Each row comes from the steps of one path. Every step used is in the known rows, and no mark comes twice. Write the path behind each row, first mark first.
Known rows
W/T/A/H/J/M/S: [-220  123  -88  240  158  239  -74   88 -598   59  383 -157  169 -120
 -185  283  184   88   93  201  173  137  163  184 -282   38  -86  371
 -152  268   86   31 -224  127  400  326  346  333  405   57  -62 -378
 -358 -325   88  -52 -199 -283   89  -31  -36 -315   51  241 -185 -151
  -60  -46   40  103   86]
W/N/G/E/M/T: [  14  155 -187  248  -68 -315  -90  -96 -309  287  125 -191  454  123
  170  229 -181 -187  148   80  128  -48  225   19 -243  203 -209  179
  106  197 -251  212 -120 -257  582  178  122  -39 -301  -63   63 -288
 -173 -241  -78 -202    1   64  178  188   56  -21  -66   96 -249   84
   36  199 -135 -396 -137]
H/A/Q/W/T/S/M: [-214  215  110  100  287  -30  118  118 -235  184   83 -166  419 -265
 -163  197   69  255  427   35  378  139  231  208   12  136 -215   21
  -84   68   86  245  248 -132 -239   93  -41  528   73 -270   15  -35
 -146 -267   21 -310   65 -163    3  -75   95 -416   58 -122 -460 -398
  127   44  -59  104   -9]
Q/W/N/M/S/E/J/H/A: [ 263  -43  -38  -57  304  161  216 -206 -228  141  -99   -3   67   54
   35 -120 -102  -24  -71 -351  308  101 -267 -180 -144  199  -91  -86
  -20   -7 -204 -153 -377  162  455 -107  159  304 -103 -241  134 -482
  161   23 -272 -201 -470  -62  264  103  253 -120  159 -117 -277  -99
  301   -4 -140  271 -230]
H/E/J/R: [-214   77  292   30  335  -65   13  148 -282  308  394 -155  -96  -73
   93  477 -224  -17   35   63  346 -150  105  -52 -403  352   53  151
   25  146  -90 -212 -277  -53  492  174   24   -1  210  311  193 -598
   22 -230 -238 -184  -91  -12  -56  -13  140 -161  226   85 -369  -61
   77  -87 -214  -70 -309]
F/Z/A/Q/W/M: [ -25  130   81  194  -60  140   80  295 -219   31  344 -171  299  -32
  -84  807   22   83  186   43  283  116    5  113  131  267  -83  305
  -63  -14  147  107 -100 -116  -67  136  101  -51  131  192 -181 -424
 -159 -604  176 -113  -42 -108    3  186 -267 -313  141   17 -236 -259
  -89 -101  144   23   65]
G/S/T/W/N/Z: [ -60 -104  127  189 -257  -32  124 -134 -223  204  176 -283  -66  -28
 -246   86 -209  -52   48  191  -89 -117 -343  -15   27  -31 -270  -64
 -247 -271   96 -127   37 -251  352 -149 -219   62  -59    3  183  144
   79 -460  -29 -213  199  127  283   50 -281   -8  -63  272 -331   -3
    5   67  197   73  107]
H/F/Q/W/N/G/S/M/T: [  25  207 -193  275  209   94 -257  -17  -28  178 -388   55  373  357
   89   39   -8  -92  193   44  271 -209    0   68  107  124 -353   89
  -38  437   74  108  112 -351  142   31   -2  327  -59  -64   31  -14
 -146   98 -274  117   73 -188   41   80 -192 -700  -90  -16 -152 -336
  106  217  333  -61 -504]
T/A/Q/W/M/S/N/Z/J/H: [ 354  -74 -157  197  182  395  -61   -1 -256   29  185  226   14  -35
   68  167  252  -78  195 -206  370  -17 -546 -155  -98  341   86 -117
   -6 -708  248  102 -470  282   -4  -16  300  263  -83  112   17 -494
  -11 -154 -144 -178 -356 -377  468  365 -164   11  137  -17 -205   95
   -9  128  289  110  284]
S/M/T/W/N/Z/A/H/J: [ -69  389  282 -231  169   36   78  161 -615  238  236  128  147 -166
   30  252  118  -10  407  250  101 -260 -198  153 -203  -72  -86   17
 -319 -139   87 -131 -317  160  204  -87 -117  244 -225 -163 -163 -339
 -140 -265   24 -124   12 -123  383 -107 -129 -187 -168  248 -188  129
  143  293  -52    1 -275]
J/H/F/Q/W: [ 148  285  134  464  320  216   56  124  -64   95   21 -177  203  402
  131  258 -118  367  147  -10  294 -104    1  -79  199   55  113  282
 -116  272  237 -192   15 -231  -26  170  202  389  234  333   55 -183
  -57 -153 -423  108 -137 -131 -256  263  -55 -559  129  -71 -157 -165
   75 -131  220  -95 -300]
G/S/N/Z/E/J/M/T/A: [ 218   18    2  -51 -118  -25 -192  -90 -371  540  179  433 -130 -429
   36   82 -162 -140 -168   -6  488 -144 -351  -65 -407  244 -413  -30
  -12 -391  231  194 -427  -11  337  -30  213 -280 -129  151  -80 -427
  174  -56  157   -1  108  -63  259  188  277    0   75   56  -75   64
  -84   45  113   17  -57]
E/Z/F/Q/W/M/S: [ 102  233 -104  347   42  208    9  140  113 -142  242   76  208   47
  193  392 -106 -116  150 -412   32 -152 -118   47  145   18 -116  294
  162  201  205   96  119   12   97 -171  288  -48   85  227  136 -111
 -256 -257 -106 -316   49 -312  -96  414 -413 -546  174  144 -232 -276
   42   69  152   66 -220]
T/W/M/S/E/Z/A/Q: [ -68  188   33 -135  -53  -95  119    3  -41  -70  584    2  466 -415
  150  555  -60  -60  158 -152  100 -220  -56  -70  -95  423  -50  152
  143 -258 -334  -91 -136 -151   40   32   26 -293 -124  -37  127  -93
    9 -628  297 -210 -118  -48  151  192 -130  157   93   88 -182   34
   17  267 -232  166  161]
G/E/Z/H/W/T/S: [  95  344  141  242  -66 -193   17  252 -113  306  559 -307  410 -197
  -73  397 -277  479   19  204   -2 -291   12   29 -197 -157  -79   96
 -172   -4  124  -47   82 -366  433 -104  -53  132   73 -147  176  -35
  -40 -594  111 -283   82 -157 -113   34  -82 -173  -25  307 -395   25
   -9  -50 -223  -32 -180]
W/M/S/E/Z/J: [  49  178 -142  -41   64   72  -87   78 -140  117  223 -115  322 -355
  213  433  230 -142  249 -323   28 -179 -138   26 -253  306  -38  275
  303    2 -197 -115 -256  243  430  -94  204 -175  -90 -118  106 -351
   14 -289  -35 -502  -54 -135   91   75 -224   14   45  173 -412  -87
   12  221   39  142 -103]
G/E/M/S/T/W/N/Z/H/F: [ 324  257 -130  141  112  141  109   -9 -114  246  277  -26  372   66
  -69  -55 -257 -133  177  171 -240 -324 -281  -72 -138  133 -171  -61
 -193 -189 -179   22 -247  -68  370 -161   28   89 -372  -62  106   98
   55 -292  -73 -212  -50 -313  315   71  120   54 -104  249 -219  103
  174  125  -33   50  128]
G/E/M/T/S/N/Z/J/H: [ 330  180  -77  -14   44  -93 -156    7 -249  473  103  197  275 -147
  208 -151   -9  106   44    2  319 -288  -58  -85 -340   37  -49   -5
  -45 -339  274  200 -602  103  443 -136  164  119 -386 -188  -39 -274
  163   -4 -132 -344   96 -202  254  251  244  220    8   -1 -224  345
  -14   61   64 -319  -55]
T/S/N/G/E/M: [ -87  266  -17  189   85 -323 -239 -192 -123  560  238 -107  572   39
   76  246 -291 -114   73 -114  330  132  348   69 -332  179 -265   93
  277 -144  -15  215 -257 -229  330  -99   39  179 -189   25  246 -139
  180 -100   58 -526  133  -13   57  200  129   28 -152 -204  -70  102
   55 -196   -1 -310   39]
W/T/S/M: [-230  174   38  117  210  -32 -118  209 -258  373  118 -335  398 -374
 -296  158    9  159  435    3  158  126  182  154 -112  -87 -154  257
  -32  188   47    3   76  -47  163   49   92  592  211 -125   25  123
 -115 -279   10 -450  199  -51   91  -64 -157 -237  -73   65 -483 -179
   86   43   43   -8  -40]
Q/W/T/A/H: [-232  137  125  609   37  168   -2  273 -537  233  367 -303  -16    3
 -232  248   40  276  205   96   27  256  -39   70   47  -45 -147  244
 -148  -11  185   11  275 -229  150   91   75  350  166  146  123 -203
 -315 -574  174  -76 -160   26   39  194 -173 -280  -27    9 -189 -173
   37 -133  128   20   44]
H/E/J/M/S/N/T/A: [  11 -152   13 -157  233  196  -25  -33 -146  369  203  346 -101 -287
  -17  235 -167 -235  -48   47  619  -50   76  224 -156  398 -341  178
  101  166   34   24 -534  253  512  173  284  123   67  266  -58 -562
   62  -24   24  -81 -276 -259   63  157  373  -26  127 -190 -208   72
  145 -212 -178  233   43]
E/J/G/S/N/Z/H/F: [ 366  254   21   99   54  191 -196   -4  -77  388  172  128  104  188
   52  188 -215 -129 -129  -74  111 -338 -452  -67 -246  146 -198   15
 -188 -346  296  -61 -411  -34  167  -33   -9  121   -3  193  156 -420
  472   18  -69 -233  107 -252   52   44   76 -199  -80   89  -68  -49
 -113 -209  212   49 -267]
T/A/H/E/Z/F/Q/W: [ -63  340  448  334   58  275  -41  248 -184  166  362  299  -78   71
  227  370 -240  273 -151 -145  108  -95  -89  123   32 -163 -162   10
 -146   41  270  -19  199 -156  126 -221  -23  -34  -34  434  219 -384
 -318 -158   62 -192   11  -47 -313  373  -93 -558   98  -12   39 -212
  139 -146  128 -128 -189]
M/T/A/Q/W/N/G/S/E/Z: [-149  -75  -58  279 -202  -27 -142 -205  -98    2  150  195  177 -103
  197  124  -24  -18 -129  -83  256 -156 -192  -69   45  253 -361 -147
    7 -107  -63   34  253 -667  263  -20 -251 -241 -266 -182  276 -196
  -36 -348  192   -3  -38  161  130  209  -83  -58  -21   -9 -204 -161
  -82  283  178   14 -108]
A/H/W/N/Z/E/M/S/T: [ 203  178  220  -90    4  285   86   44 -325  195  107   64  145   81
 -209  -78  -67  -25  115  275 -139  -46 -124   53 -460  404  -83    8
 -292 -105 -165 -169 -269  130  471 -176  214  104 -452 -167  -64 -194
 -115 -362  -83 -337 -128 -516  302   46  224  -24   63  133 -189  -64
  402   32  -44 -232  196]
G/E/Z/A: [  67  285  210  216 -277 -113   49  221 -297  389  480 -392  343 -230
  239  715 -372  200  167 -100  284  -72   65   92  -93  -70 -145  338
   73   65   60 -144 -154 -243  456   52  -61 -392 -174  231   -8 -376
   -2 -387  223 -317   61  174  -82  134 -108  -59   55  170 -118   87
 -171  -29 -223  -28 -195]
A/T/W/N/Z/H: [ 121  218  336   87 -218    0  230  187 -391  222  387 -200   27  113
 -188  321   35  175  263   59 -195 -191 -360 -196   11  -43   25 -181
 -517 -377   57  -65 -132    2  151  -68 -135  155 -110 -117  -92  -72
 -100 -691 -197 -130   90   45  120   82 -385    3    4  283 -174  192
   17   38   22 -132   92]
R/W/N/M/S: [ -86   18  -16  183 -104   73  124  -35 -113   25  168 -331  353  124
  -68  353    6   50   99  -71   11  173 -104    9  -52  260   48  167
 -135  160  -87 -118 -433 -229  588   22  223  323  -15   25   64 -113
 -142 -130 -242 -378 -137   54  319   71 -235 -232  119  204 -309   -6
   95  158  -66    5   55]
Z/F/Q/W: [  43  362  157  442   27   14  127  257    5  166  257 -108  111  256
  212  341 -122  266  149 -291   66  -20  -41   21  206  -51 -127  152
  -46   63  347  -47  188 -209   61  -15  212  106  235  482  -76 -176
 -179  -88 -246 -195  114  -67 -192  416 -365 -503   96   60 -149 -261
  144 -179  360  -60 -199]
J/R/W/N/Z/E/M: [ 166  129  280  225  -17  -42   62 -143 -411  138  357  -39   80 -139
   97  340 -258   54  121  220   33  -42 -535 -179 -442  390  104  -86
 -297  -62 -121 -181 -240 -499  370 -156  -85  -76 -408   -7  168 -439
  -43 -300 -482 -460 -143   67  297  134   90 -124  257   97 -190   96
    2  228 -142 -256   49]
T/A/Q/W/M/S/E/Z/J/G: [  78  -10 -198   38   62   99 -183  -87 -145 -204  288  367  145 -350
  395  269  245 -109 -167 -348  127 -100 -310  -12 -107  470 -145 -144
  224 -336  -26   66  -13  -54  110   42   45 -188 -115   41  258 -468
   17 -271  148 -386 -324 -194  188  396 -219  -68  213   -7 -278 -170
 -170  221   20  370   -2]
Z/E/J/G/S/M: [ 197  169  -10 -108   17 -184 -179  -52 -155  591   53   34  170 -149
  128  155 -135  -58 -172 -194   -7  151  -81  -61 -633  365 -292   59
  263 -311   12  -28 -137   -7  566  -46   43   16   -2  236  168 -457
  282  137   79 -355  -35   -2   93  132    9  -85  255   58 -147 -149
   59  -20    0  105 -293]
J/G/S/M: [-100  104  -49   40 -100 -198 -157  -73 -166  335  -70 -227  371   29
   -1  309  -39  123   -2 -179   82  141   45   58 -283  146 -191  274
  130   87  145  -53  -29 -151  429  201  104  315  121   94   77 -269
  109  -12  128 -348   10   99  126   46 -137 -233  118   20 -248 -285
   25  -97  130  140 -156]
T/W/N/G/S/M: [-160  143    2  147  -54 -338  -55 -276 -261  435   59 -281  398  153
  -38  295 -148  -87  138  -57  -90  103 -130 -108 -245   50 -223   -2
  157 -261 -136  -78   65 -244  400 -114 -152  257   15   -7  348 -104
   80 -207  -61 -272   24  238  305   69 -306 -152  -25   50 -185 -100
  127  155   96   25 -104]
N/Z/J/H/W/M: [ 327  143  178  104  229   -6  119  160 -485  224  200  -70  142  166
   90  533  119  197  171  176   92 -196 -357 -121 -253  183  263  120
 -134 -401  175 -246 -385  276  255   99  246  238  170   72  -39 -623
   43 -379 -500 -223 -302 -249  275   64  -77 -172  121  257 -446  147
   27   35  -16 -217  -24]
R/W/M/T/S: [-281  210    3  123   40 -163   35  120  -57  114  332  -87  264 -205
  -89  352  163  130  246  227  211  -14  170  265  -24  382   68  280
   30  156  134  234 -148 -166  266  195  233  387  119 -158   86  127
 -276 -485  -84 -244   56    4  147  -37 -125 -228  -44  258 -476   15
    5   64   28 -165   40]
R/W/M/T/S/N: [-205  195  -38   37   14 -113  -28    4  120  214  225  -36  151 -248
  -83  232   49    3  327  180  399  -38  -14  354   11  469  -25  224
   56  127  211  295 -301 -138  128  146  277  486  -50 -212   80  139
 -145 -383   51 -326   97  -82  157    6  -79 -168 -149   14 -382   50
   87   34  182 -107  132]
G/E/M/S: [-121  203 -149  193  -44 -141   13   -7 -178  265  261 -400  527    8
   61  412  -93   34   49 -141   85  119  353  -39 -306  237  -60  438
  285  134  -73  105 -206  -73  694   34  398  -14 -109  117  -11 -215
 -105 -218   84 -362  -49  -59  121  240  109   71   36  155 -229  -35
  201    4 -173  -81   64]
N/Z/J/G/S/M/T/W: [  15  148  -55 -190  -16 -412 -133   53 -384  217  -12  294  183 -122
  273  135  245  130 -120   30 -131 -388 -177 -103 -238   16 -215 -128
   23 -354  206    5 -118  -29  329   38 -176 -135 -103    0   34 -183
  237  -24  -92 -238   88  -38  438  148 -224 -143  190  236 -328   12
 -158  208   72  188 -464]
T/W/M/S/N/G: [-138  166 -150   53  203 -293  -74 -169 -125  168  252  -70  303   56
    8  403  -12 -319  294 -107  153  -52   49   16 -131  361 -102   72
  373 -201 -237   35 -233  113   72  112  158  128   46   93  313    5
   85 -378  -43 -288 -104 -187  368  175 -298 -111  -44  -17 -196   81
   91    7   81   77  -44]
H/W/N/M/S/E: [-103   53   53 -143   68  -61   78  -55 -164  124   -8 -202  357   12
  -62  226   25   91   11 -124  136  -43  -64  -64 -112  279  -55    0
 -162  181 -241 -401 -370 -115  508   -7  329  335   50 -140  -90 -176
  -21 -186 -108 -265 -173 -151  335   35  -17 -121  -78  104 -373  -52
  437   93  -96  102   -6]
F/Q/W/M/T/S/E/J: [ -81  119 -132   17  412   12 -140  102  116   36  122  263   70 -275
  -44   18   84 -115  -36 -172  352 -142   91   -6  -44  297 -264   67
  140  106   85  352   81 -110  138 -216  162  317  140 -104   43   25
 -143 -257  -86  -26   70 -137  -98  304  -94 -213 -152    6 -360 -160
  145   56  113   58 -284]
E/Z/H/W: [  37  536  365  108    2 -125  192  225  -76  152  505 -255  407   47
  149  750 -203  447  211  -58   51 -252  -41   26 -113   91  110  369
   30  -76  108 -266   10 -170  305   76  162   81   65   62  108 -450
  101 -557  -40 -299  -49  -65 -176  -11  -99 -258  112  165 -395 -221
  100 -106 -120  -48 -215]
H/E/M/S/N/T: [ -56   41   28 -132  180   81   18   -2   38  254   86   20  276  -57
   18  277  -77 -166  203   90  391 -154  350  310  -50  494 -241  451
  200  376 -128  -55 -371  148  508   81  316  187 -213   -4 -114 -348
  111 -114  -49 -314 -174 -309   11   60  257   23   51 -210 -286    6
  388 -151 -154  -80   56]
Q/W/T/S/N/G: [-152   72    3  396  183 -121 -177   30 -144  328  195 -150  139   72
 -128   65  -84   22  244   48  283   -6   63  167  124   31 -296   29
   23   82  144   40  125 -246  -36   -2  -87  294  139  -29  210   94
  130 -355  -71 -356   54 -169   89  120 -292 -326 -125 -185 -270 -123
  -69 -207  248  -44 -236]
E/Z/H/F/Q/W/M: [ 263  515   16  449  287  268  -58  190   75  -32  282  -27  448  152
  115  614 -156   22  353 -205  114 -287 -178   46  128  126  -76  405
   48  167  110  118  130 -162 -151  -91  131  267  107  130  216 -287
 -100 -408 -153  -60  -11 -190 -388  125 -275 -666   38    3 -218 -345
  -60   38   78  -31 -303]
Z/F/Q/W/M/S/N/G/E/J: [ 393   78 -387  345  266   60 -168   55  218  355  124  244   77  349
  243  135 -224 -465  -31 -349  133    0 -163  -81 -222  262 -371 -130
  296 -169   99  379 -248   33  276 -241  182  -51  -30  453  124 -232
  -50  225 -162 -210 -132 -470  124  583 -220 -283  -21  -55   51   64
  107  -98  294   32 -235]
T/W/N/M/S/E/J: [-113   -9  -45 -122  176 -128   89 -165 -153  191  237  -58  200 -177
   -5   68  -94 -254 -103 -306 -100   -1 -142 -281 -215  215 -170 -127
   57 -266 -342 -182 -344  -63  518 -284   71  125   25   26  267 -104
  172 -178  -57 -284  -72   71  320  237  -60  126   -3   71 -295  115
  266  231 -223  220  -78]

Write each row's path
[ -44  195  168  447  301  467 -268  214 -251  151    2   67  102  130
 -321  -48    2  123  195  217  225 -235 -130   57  139 -189 -214  -54
 -576  248  375   99  -21 -256 -400 -311 -123  535   -7  -18   71  266
 -162 -232 -148 -102  346 -449 -130  177  -50 -629 -283 -160  -34  -68
    0 -112  299 -136 -213] : A/H/F/Q/W/T/S/N/Z
[-114  300   -2  -23   -8 -120  -66  160  -21  301  286  273  262 -497
  134   61   19  -81  275 -222   85 -302   20  203  -42   89 -165  122
   47  139   52  -11  -60   -3   97  -17  144   38   11 -220  134  110
 -129 -368  177 -396  305 -103   28   15  -26 -100  -93  145 -464    2
   89   85  114 -138  -80] : W/M/T/S/E/Z/F
[ 106  225    1  -80  -56 -106  153 -181  -76  188  299 -123  140 -257
   17 -144 -244 -182  176   55 -101    8  -42   86 -178  427 -209   41
  173 -224 -363  -64  -25   36  459  -57  202  -39 -309  -18  186   62
   26 -433   10 -378  -69 -146  242  210 -103  127  172  128 -244  -81
  325  176  -39   15  201] : Z/E/M/S/T/W/N
[ 223  154  109  312 -221  155  -44   13 -488  317  382  279  -94 -147
  361  132 -216 -141  -87   97  -53  -37 -188  290 -187 -166 -327 -253
 -312  -40  272 -206 -212 -193  532  -30 -373   66 -149  232  290 -615
 -226  -36  108 -258  -45 -150  -61  230  -38 -212   70  192  -37  409
 -122  -81  -82   28 -134] : W/N/T/A/H/J/G/E/Z/F
[ 201  -86   31  109 -168  160 -146  119 -315   43  220  185   24 -160
  123  116   95   67 -215   46  161  -55 -165   39 -132  194 -312 -262
 -226 -680  226   12 -151 -179  221  281 -250 -118    3  292   -8 -345
  150  -47  -50 -233   64 -120  211  173 -250   -9  220  283 -219  -64
 -387  -64  335   52  198] : N/Z/J/G/S/T/A/Q
[  99  257   33  -45  -87 -411  -45   30 -322  388  207   72  395 -262
  342  330 -354  -67  274   40  145 -279  -79   36 -148  -91 -298  -80
  109    4 -247   -9  -73 -286  366   13 -347 -332 -493  -76  167 -162
    0 -302  164 -228  -20  140  306  150 -142  -91   33   48 -143  223
 -113  373 -298   26 -450] : S/M/T/W/N/G/E/Z/A
[ 228   42  359  184 -237  368   91  302 -366   -6   92 -135 -142  140
  -96  347 -106  124  134   48  378 -119 -288  -10  374 -105 -200  -72
 -629  126  304   -2  -19 -120   26  -91 -120  -32 -191   12 -483 -186
 -265 -494 -301  -50   39 -104  -66  315 -494 -376   -7  157   72   -1
 -106    4  113 -152  -76] : F/Q/W/N/Z/A/T
[ 258   61  -85  428 -102  185  -97   -4   73  230   23   89   16  241
  -37  275 -153 -174   59 -240  153 -123 -543   -7   88   14 -359   65
 -126 -186  498  213  -58 -137  -51 -342  187  187   58  231  -44 -128
  -47  -36  -79 -200  180 -210   92  363 -365 -432 -127    8  -37 -158
  102  -92  547  -60   22] : G/S/N/Z/F/Q/W/M
[  63   84  289  159  -84  130   -2  220 -239  238  428 -140   38 -362
 -197  294 -221  272  208  360  381 -139 -397  236  168  -61 -134   27
 -450  -20  286  -65 -223 -312   18  -46 -146  103 -142  -74 -140   97
   89 -392 -130 -503   79  -99  257   35 -192 -160 -186  143 -155  172
 -189  -75  139  -63   80] : R/W/T/S/N/Z/A
[ 188  222  154 -153  109   -4  128   83  -94  127  175  -66  203  -48
  379  265   76  465  -58  -88   74 -334 -182 -139 -234  218  244  141
   93  -38   -4 -528 -291   72  581   24  208 -146  -75  -91   65 -455
  227 -247 -284 -361 -325 -261   77  137   60   36  242  131 -392   20
  176   42    5  118 -236] : M/S/E/Z/J/H/W
[ -39  282  227  434  152  330 -159  413 -659  406  164   -9  -83 -183
 -174  237   82  332   48  395    8   84 -108  131   26  -64 -182  -35
 -308  158   83 -182  123 -193  -63  -36  -89  -45   33  196   84 -136
 -227 -469   87  -14   28 -275  -32  115   16 -561   55   70  -99 -101
   36 -163  290   40 -192] : Q/W/T/A/H/F/Z/E
[ 202    5 -162 -132 -212  -38 -237  -30 -417  192 -234   90  124 -114
  137   -8  220  -84   24  -39   41 -292 -418    9 -242   -1 -219 -103
 -219  -73  185   26 -270  101  500   34  -36   78 -226 -174 -108 -385
   13   88 -154 -328  148  -75  443   65 -280 -203   50  294 -357  -94
 -114  318  188   62 -355] : W/N/Z/J/G/S/M/T
[-276  164  109  -38  182  -52 -311  168 -425  530  -42  210  299  100
  -75  219  179  135    6  139  231   39  366  159 -459  177 -272  125
   99   51 -135   68 -129   -9  553  216  -11  244  -55   -5   41 -306
 -202   30  170   34 -143   18  237 -165  120 -224  -21   64  -90 -129
  183  -79  148 -203 -209] : N/G/S/M/T/A/H/E
[   7 -111  200  118   34  298   33  -28 -529  461  314  182 -104  -43
 -192  216 -166 -206  -48  206  216  137  -63  125 -353  246 -256  108
 -299   58  -17   55 -390  130  590   56   53  375   72  197  115 -766
 -302 -266   20   67 -223   41 -100   88  362  -93   93 -133 -118   85
   97 -120 -324 -101  154] : W/N/T/A/H/E/J/M
[  49  203  182   36 -460   -2 -155    9 -260  265  296  -79  281  -35
  113  296 -168  250 -266 -149   -5  -77 -103   37 -308   70 -237  239
 -145   36   26 -252  -99 -337  442   51 -214 -240 -179  -39  139 -384
  144 -342  418 -253  -38  164 -103   83  -48  -18   84  -17  152 -126
 -160 -222   39   56 -176] : J/G/S/E/Z/A/H
[-251  250  164  -79  118  230 -151  -80 -262  282  232    5  187  -99
  -84  231  -95  -51   14  -30  388  127  167  218 -288  352  -93  315
  154    7  -76   94 -346  240  425    0  456  318 -248   36   90 -421
 -131 -197  289 -374 -172 -186  105  144  293    2 -105 -143   15 -129
  454 -130    6 -137  312] : T/A/H/E/M/S/N
[ 232    2   47  431 -290  283  -15  -49   38  139  125  230 -106 -252
  177   14 -311   31 -166 -248  154 -120 -510   34  348 -186 -570 -148
 -201   17  280 -195  330 -607  319 -409 -271  -19 -143   86  137 -199
 -116 -124  -54  -87   35   80 -185  470 -267 -248   -4   -4  -30  -35
  105  -16  340  202  -38] : G/S/E/Z/F/Q/W/N/T/A
[ 338  170  123  149   77  294   73  359 -242  433  306 -129  274   47
  146  497 -290  223 -121  252  292  -58   55 -143 -201  126   85   84
 -266 -130   79 -124 -568 -168  255  212  -53 -211    7  415  -74 -520
   80 -160  -35   73  -28 -216 -136  208  346  -64  202  115  -61  249
 -140 -121  -12 -143  -68] : G/E/J/H/F/Z/A/Q
[ -72   89 -190   96 -139 -238 -142 -253 -150  232   -6 -110  438   75
   63   35  -62 -159  -11    1   95 -102   57  -22 -218  328 -325  231
  102  172 -292   40   -8 -355  598   87  106    2 -234 -331   58 -220
   51 -233  -40 -184  -13  134  179   47   35   76 -148   45 -215 -143
  156  155  145 -305  -44] : W/N/G/S/E/M/T
[-126   64  -57  -26   78 -187  -25   19 -136  244  129  -30  132  191
  -54  305  126 -307  294   35  121   -9  215   50  -42  474 -143  -11
  157 -127 -164  122 -278  173   44  220   86   83  -44  -86   76  131
    6 -552  -31 -179 -124 -316  226  131 -315  -33   59  -52  -73  220
   39  -53   76  -71  117] : A/T/W/M/S/N/G
[ 300   70 -176   38 -198 -206 -147  -70 -515  110   68  102  181 -100
  353   79  -12 -157 -119   81   12 -328 -251  -36 -275   73 -175 -113
 -184  -42   43  201 -314  -30  562   43   31 -225 -454  -55  -62 -519
  -56  -98 -165 -398   68  -70  334  328  -27  -13   34  263 -290  173
 -173  319 -165 -205 -239] : W/N/Z/J/G/E/M/T
[ 474  196   94  465  497  344  -83  211 -297  232  227  119 -220 -176
  125  -62 -306  170  -77  197  316  -56 -304 -129   45   42 -150  -75
 -120 -176   36 -115  164 -219    2   16   65  125  160  421  164 -275
  -16 -166 -408  155 -290 -270 -165  420   22 -458  189   97  -65   48
   -5   58  108  -45 -259] : Z/E/J/H/F/Q/W/T/A
[  85   61 -170  -29 -176  -51  176 -117 -154  166  260 -157   77  -44
   64  -62    2  -92  178   -5  -81  -91 -208   81  -87  265 -149   33
  -30 -130  -39   10 -295  214  468  189  210   29   49   65   59 -145
  -57 -326  -87 -237  -61 -140  217  173 -285  -26  260  108 -333 -163
  -17  109  112  262  122] : Z/J/M/S/T/W/N
[ -55 -144 -131  208  195  305  144   68   45   59  354  201   34  -34
  -44   65  -78  -96  -14 -140  277  239  104   26  -94  543 -267  167
  124 -201  189  280 -113  -72  246  286  295   83  194  338   14 -314
  -35 -235  180  -14 -279 -268   49  269  175  -43  323 -164 -315 -360
  -72 -112   58  298  264] : E/J/M/S/T/A/Q/W
